Below are the code and all the weights of a small trained network. Each question names an input and a class and asks about switching units off, where a switched-off unit gives its printed mean instead of its output.

import numpy as np


def w(rows, s, z=0):
    codes = np.array(rows[::2]) - 128.0
    scale = np.full(codes.shape[1], s)
    scale[-1] = z or s
    return codes * scale


def f(y):
    return y / 2 * (1 + np.tanh(0.7978845608 * (y + 0.044715 * y**3)))


def log_softmax(a):
    a = a - a.max(-1, keepdims=True)
    return a - np.log(np.exp(a).sum(-1, keepdims=True))


def net(x, mask):
    res = np.array(x, float).reshape(1, 4) / 4 @ E
    y = f(res @ A[0][:, :-1].T + A[0][:, -1])
    res = res + np.where(mask, y, B[0][:, -1]) @ B[0][:, :-1]
    return log_softmax(res[-1] @ U[:, :-1].T + U[:, -1])


A, B = {}, {}
E = w([
[149,62,155,254],'x0',
[172,9,176,76],'x1',
[206,76,27,52],'x2',
[249,202,213,135],'x3',
],0.0076)
A[0] = w([
[195,153,123,123,182],'neuron 1',
[104,118,47,133,239],'neuron 2',
[162,178,146,188,75],'neuron 3',
[114,166,150,4,231],'neuron 4',
[137,51,106,73,202],'neuron 5',
[125,97,104,161,155],'neuron 6',
[73,173,164,163,228],'neuron 7',
[147,115,160,174,169],'neuron 8',
[116,98,210,174,135],'neuron 9',
[150,31,118,100,148],'neuron 10',
[118,67,163,170,141],'neuron 11',
[97,96,96,63,236],'neuron 12',
[80,134,61,98,254],'neuron 13',
[119,77,80,155,213],'neuron 14',
[158,91,157,122,210],'neuron 15',
[82,164,145,167,218],'neuron 16',
[113,191,181,127,194],'neuron 17',
[90,54,172,177,158],'neuron 18',
[194,197,183,158,254],'neuron 19',
[230,140,116,131,201],'neuron 20',
[81,178,49,131,217],'neuron 21',
[181,148,95,129,213],'neuron 22',
[140,27,124,140,248],'neuron 23',
[211,104,112,114,253],'neuron 24',
[230,160,116,127,198],'neuron 25',
[154,36,112,93,171],'neuron 26',
[78,169,122,178,208],'neuron 27',
[132,183,160,162,95],'neuron 28',
[123,95,133,89,156],'neuron 29',
],0.012,0.0034)
B[0] = w([
[232,128,154,58,181],'neuron 1',
[83,97,53,127,212],'neuron 2',
[120,139,152,84,188],'neuron 3',
[87,135,169,44,248],'neuron 4',
[81,52,179,122,221],'neuron 5',
[152,116,83,186,158],'neuron 6',
[78,203,124,178,219],'neuron 7',
[205,167,120,138,182],'neuron 8',
[218,208,120,192,210],'neuron 9',
[98,3,182,175,211],'neuron 10',
[218,139,133,223,195],'neuron 11',
[42,62,120,62,221],'neuron 12',
[56,103,50,91,228],'neuron 13',
[114,70,80,164,194],'neuron 14',
[171,114,152,170,176],'neuron 15',
[80,189,102,188,203],'neuron 16',
[58,200,197,96,203],'neuron 17',
[190,137,134,198,219],'neuron 18',
[188,178,212,72,255],'neuron 19',
[229,96,145,73,205],'neuron 20',
[62,155,2,111,223],'neuron 21',
[171,126,109,70,174],'neuron 22',
[167,26,140,211,230],'neuron 23',
[183,76,127,107,206],'neuron 24',
[226,110,156,55,211],'neuron 25',
[111,33,200,149,216],'neuron 26',
[92,180,96,185,207],'neuron 27',
[83,166,166,91,182],'neuron 28',
[52,88,186,128,161],'neuron 29',
],0.0069,0.0087)
U = w([
[175,192,120,196,164],'0',
[220,139,158,40,189],'1',
[77,146,113,24,80],'2',
[169,110,143,167,5],'3',
[99,164,40,136,139],'4',
[98,254,192,127,132],'5',
[109,48,153,120,144],'6',
],0.0097,0.0021)

Each question gives the input, the list of numbers given to net, and the class t.
The units are the neurons (one row each of A and B). Each row of codes is followed by its name. A weight is (code - 128) times the scale printed after its matrix; where a second scale follows, it is the last column's (A, B and U).
mask holds one flag per neuron, in row order. A switched-off neuron (its flag False) gives its mean, the last column of its row in B, instead of its output. The means were averaged over made-up inputs and are rounded, as every weight is.
A unit's drop is (log p(t) with every unit on - log p(t) with that unit switched off) / (log p(t) with every unit on - log p(t) with every unit switched off).
The circuit of an input: a set's keep is (log p(t) with only the set's units on - log p(t) with every unit switched off) / (log p(t) with every unit on - log p(t) with every unit switched off). Starting from the 12 units with the biggest drops (on a tie, the unit counted first), units are removed one at a time, each time the one whose removal leaves the highest keep (on an exact tie, the one counted first), for as long as the keep stays at least 0.8.
units of the circuit, in order: the units of the circuit, biggest drop first
top k neurons: the k neurons with the biggest drops, biggest first
drop when u is switched off: that unit's drop, to one decimal
input [-6,3,4,-6], class 6: units of the circuit, in order -> (neuron 10; neuron 26)
input [-2,8,-8,7], class 5: units of the circuit, in order -> (neuron 17)
input [-4,-5,-1,-1], class 4: units of the circuit, in order -> (neuron 21; neuron 19)
input [7,6,3,1], class 3: units of the circuit, in order -> (neuron 11; neuron 18)
input [-5,-5,-2,-2], class 4: units of the circuit, in order -> (neuron 21; neuron 19)
input [6,7,-4,-1], class 3: top 2 neurons -> (neuron 23; neuron 10)
input [4,-7,0,8], class 1: top 2 neurons -> (neuron 25; neuron 20)
input [4,0,-2,-6], class 0: top 2 neurons -> (neuron 18; neuron 11)
input [7,-4,-8,0], class 5: top 2 neurons -> (neuron 17; neuron 28)
input [-8,-3,-7,-8], class 4: top 2 neurons -> (neuron 21; neuron 27)
input [0,-3,-3,2], class 5: drop when neuron 4 is switched off -> 0.0
input [-5,1,7,-4], class 6: drop when neuron 26 is switched off -> 0.3
input [0,-2,3,-5], class 4: drop when neuron 5 is switched off -> -0.1
input [8,-2,-7,0], class 0: units of the circuit, in order -> (neuron 9)
